array([[135, 143, 137, 135, 132, 134, 125, 127, 139, 123],
       [134, 152, 139, 130, 131, 131, 124, 113, 134, 124],
       [133, 142, 149, 138, 137, 133, 138, 118, 136, 111],
       [130, 135, 143, 141, 134, 133, 136, 131, 136, 114],
       [131, 136, 138, 136, 138, 131, 133, 129, 137, 117]])
Counting starts at 1.
Read off the entry at row 2, column 3.
Answer: 139
The entry just left of the largest entry: 134
The entry just left of the smallest entry is 136
The bottom-right entry -> 117
The top-right entry -> 123
Read off the entry at row 3, column 1.
Answer: 133
The entry just left of 149 is 142
The smallest entry is 111
The entry in row 2 and column 2 is 152
The bottom-left entry -> 131
The entry in row 1 and column 1 -> 135
Read off the entry at row 1, column 3.
Answer: 137
The entry directly below 127 -> 113
The entry directly below 142 -> 135
The bottom entry of the column that holds the largest entry -> 136

arr =
[[125 123 132 132 126 148 132 125 133 128 129 122 128 128 127]
 [120  98 125 113 125 148 129 124 119 144 131 121 121 119 150]
 [123 104 126 115 127 148 125 123 123 142 132 121 120 121 150]
 [122 121 132 128 123 151 127 126 130 128 129 122 123 124 136]
 [127 127 129 129 128 133 130 128 129 129 129 126 128 127 128]
 [124 107 127 116 126 149 125 123 124 143 133 120 120 121 149]
 [126 118 132 132 123 147 124 120 128 140 134 115 126 125 140]
 [127 127 130 130 127 135 131 127 130 129 128 125 128 128 127]
 [125 115 128 121 125 148 124 123 126 139 132 121 120 119 146]]
The top-right entry?
Answer: 127
The last entry, reading row by row?
Answer: 146
The top-left entry -> 125
The bottom-left entry?
Answer: 125
The top entry of the column that holds the largest entry?
Answer: 148
The smallest entry in the first row: 122
The entry at the centre -> 128
The entry directly below the centre entry?
Answer: 123
The last entry of the smallest entry's row is 150
The 3rd entry on the main diagonal: 126
The entry just right of the centre entry -> 129
The 2nd entry on the diagonal from the top-right corner -> 119
The entry just left of the centre entry?
Answer: 130
The bottom entry of the column that holds the largest entry is 148
The entry directly below the largest entry?
Answer: 133
The bottom entry of the column that holds the smallest entry?
Answer: 115
The entry just right of the largest entry -> 127
The fourth-last entry, reading row by row is 121
The first entry in the row that holds the largest entry: 122
The entry just left of the largest entry -> 123
The third entry from the end, reading row by row?
Answer: 120
The smallest entry: 98
The entry directly above the largest entry -> 148
The first entry of the smallest entry's row is 120
The second smallest entry?
Answer: 104
The 3rd entry on the diagonal from the top-right corner?
Answer: 120
The last entry of the largest entry's row?
Answer: 136
The entry just right of the smallest entry?
Answer: 125

B =
[[128 117 128 143 143 119 118 119 120]
 [128 150 128 112 112 147 148 146 145]
 [128 125 128 136 136 125 125 125 125]
 [128 115 128 145 145 117 116 117 118]
 [128 103 127 157 157 106 105 107 108]
 [128 141 128 121 120 140 140 139 138]
 [128 128 128 134 133 128 128 128 128]
 [128 136 128 126 125 135 135 134 134]
 [128 147 128 115 115 145 145 143 143]
 [128 142 128 120 120 140 141 139 139]
 [128 116 128 144 144 118 118 119 119]
 [128 125 128 136 136 125 125 125 126]]
The second entry, reading row by row: 117
Report the first entry in the row that holds the smallest entry.
A: 128
Report the 1st entry in reading order.
A: 128
Report the last entry, reading row by row.
A: 126
Report the largest entry in the last column.
A: 145
The top-right entry -> 120
The second entry on the main diagonal -> 150
The entry in the bottom-left corner is 128
The entry just left of 146 is 148
Report the third entry from the end, reading row by row.
A: 125
The entry directly above 106: 117
Report the smallest entry in the last column.
A: 108
The fifth entry in reading order is 143
Report the entry just left of 106.
A: 157
The entry just left of 150: 128
Report the entry just left of 107.
A: 105
The third entry on the diagonal from the top-right corner -> 125
Report the entry directly above 148.
A: 118
The fourth entry, reading row by row: 143
The 2nd-last entry, reading row by row is 125
The bottom entry of the column that holds the smallest entry is 125
Report the 5th-last entry, reading row by row.
A: 136
Report the minimum.
A: 103

Read these off the table that follows.
1) Read off the 1st entry in reading order.
2) Read off the entry just left of the smallest entry.
3) Read off the third entry from the end, reading row by row.
4) Read off the bottom entry of the column that holds the smallest entry.
5) Read off the 3rd smallest entry.
6) Read off the entry in the top-right corner.
7) Read off the last entry, reading row by row.
8) Read off the maximum.
[[136 128 125 125 135 135 134 134]
 [156 128 107 106 152 153 150 150]
 [142 128 120 119 140 141 140 139]
 [111 128 148 148 114 113 115 115]]
1) 136
2) 107
3) 113
4) 148
5) 111
6) 134
7) 115
8) 156

M =
[[123 138 122 121 144 136 133 119 117 135 133 128 135 134]
 [139 131 129 130 133 122 129 114 127 102 123 119 138 109]
 [123 116 123 134 133 132 128 115 110 124 128 123 116 132]
 [137 126 130 143 131 122 134 147 122 125 124 116 121 110]
 [136 133 136 122 135 141 134 124 120 118 123 111 143 122]
 [117 130 134 100 117 126 134 132 137 134 136 127 127 116]]
Indices start at 1.
The entry in row 1 and column 2?
Answer: 138
The entry in the top-right corner is 134
The entry at row 2, column 1?
Answer: 139
The entry in the top-left corner: 123
The smallest entry?
Answer: 100
The top entry of the column that holds the smallest entry?
Answer: 121
The entry in row 3 and column 3?
Answer: 123
The entry in row 3 and column 1: 123
The bottom-left entry?
Answer: 117
The entry in row 1 and column 3?
Answer: 122
The entry in the bottom-right corner: 116
The entry directly below 109?
Answer: 132
The entry just left of the largest entry?
Answer: 134
The entry just right of 114?
Answer: 127
The entry in row 3 and column 2: 116

[126 112 134 140 120 120 134 143 157 125 120 117 140]
The entry just right of the largest entry: 125
Which number is the entry just right of 143?
Answer: 157

[[114 119 149 123 138 130 115 129]
 [135 107 135 116 121 136 113 130]
 [116 120 138 117 135 131 140 147]
 [145 126 108 131 130 136 115 123]
 [120 143 126 112 132 145 118 137]
 [119 119 141 146 128 112 137 129]
 [106 120 122 122 145 129 130 120]
 [133 122 147 111 137 134 118 119]
 [125 146 142 126 125 136 122 147]
 [144 143 136 142 119 123 129 138]
 [106 137 130 121 130 139 115 135]
 [102 121 132 140 131 122 121 125]
 [132 130 126 146 137 131 121 150]
 [105 128 125 136 144 122 136 126]
 [144 127 109 116 139 138 132 127]
 [145 118 149 128 122 127 121 136]]
Find the top-left entry.
114
Find the entry in the top-right corner.
129
Find the entry directly below the smallest entry.
132
The bottom-left entry: 145
Find the bottom entry of the column that holds the largest entry.
136
Find the second entry from the end, reading row by row.
121
The entry directly below 133: 125
The 2nd entry on the main diagonal -> 107
Find the largest entry in the first row.
149
The 2nd entry on the diagonal from the top-right corner is 113
The third entry on the main diagonal: 138
The entry directly below the largest entry: 126
Find the largest entry in the last column.
150
The first entry of the smallest entry's row -> 102
Find the last entry of the smallest entry's row.
125
The second smallest entry -> 105
The second entry, reading row by row: 119

Read these off the array that follows. Rows and columns are numbered from 1.
1) Give the entry in row 1 and column 1.
2) Give the entry in row 3 and column 1.
3) Give the entry at row 1, column 2.
4) Give the minimum.
5) Give the bottom entry of the column that holds the smallest entry.
6) Give the entry in row 1 and column 3.
7) Give the top-right entry.
8) Give the entry at row 2, column 2.
[[145 104 133 139 129 135 143 101 105 145 130 138 115]
 [153 110 107 141 133 135 156 105 120 102 142 107 108]
 [118 147 108 145 152 141 122 101 120 150 155 140 123]
 [157 101 149 133 119 142 101 139 144  98 133 156 113]
 [124 131 111 109 146 144 141 130 103 106 136 113 120]
 [143 114 156 140 143 124 121 153 135 123 152 148 143]
 [132 100 129 110 136  99 156 129 109 142 132 130 112]
 [121 139 134 145 110 142 144 116 136 129 101 121 126]
 [123 126 112 128 114 104 154 145 136 157 128 147 111]
 [124 137 156 117 152 132 150 143 125 157 123 113 152]
 [115 111 156 120 108 123 116 123 121 148 156 155 115]
 [103 146 100 130  99 124 113 142 126 113 147 131 125]
 [123 111 103 152 123 129 118 123 106 156 120 130 145]
 [103 157 122 100 138 104 111 146 151 132 134 137 124]
 [156 155 125 116 144 132 128 146 126 155 108 119 129]]
1) 145
2) 118
3) 104
4) 98
5) 155
6) 133
7) 115
8) 110

Questions about the row below.
1) Read off the entry just right of 133.
2) Read off the entry just right of the smallest entry.
(120, 137, 132, 131, 158, 131, 137, 118, 119, 133, 139, 121)
1) 139
2) 119
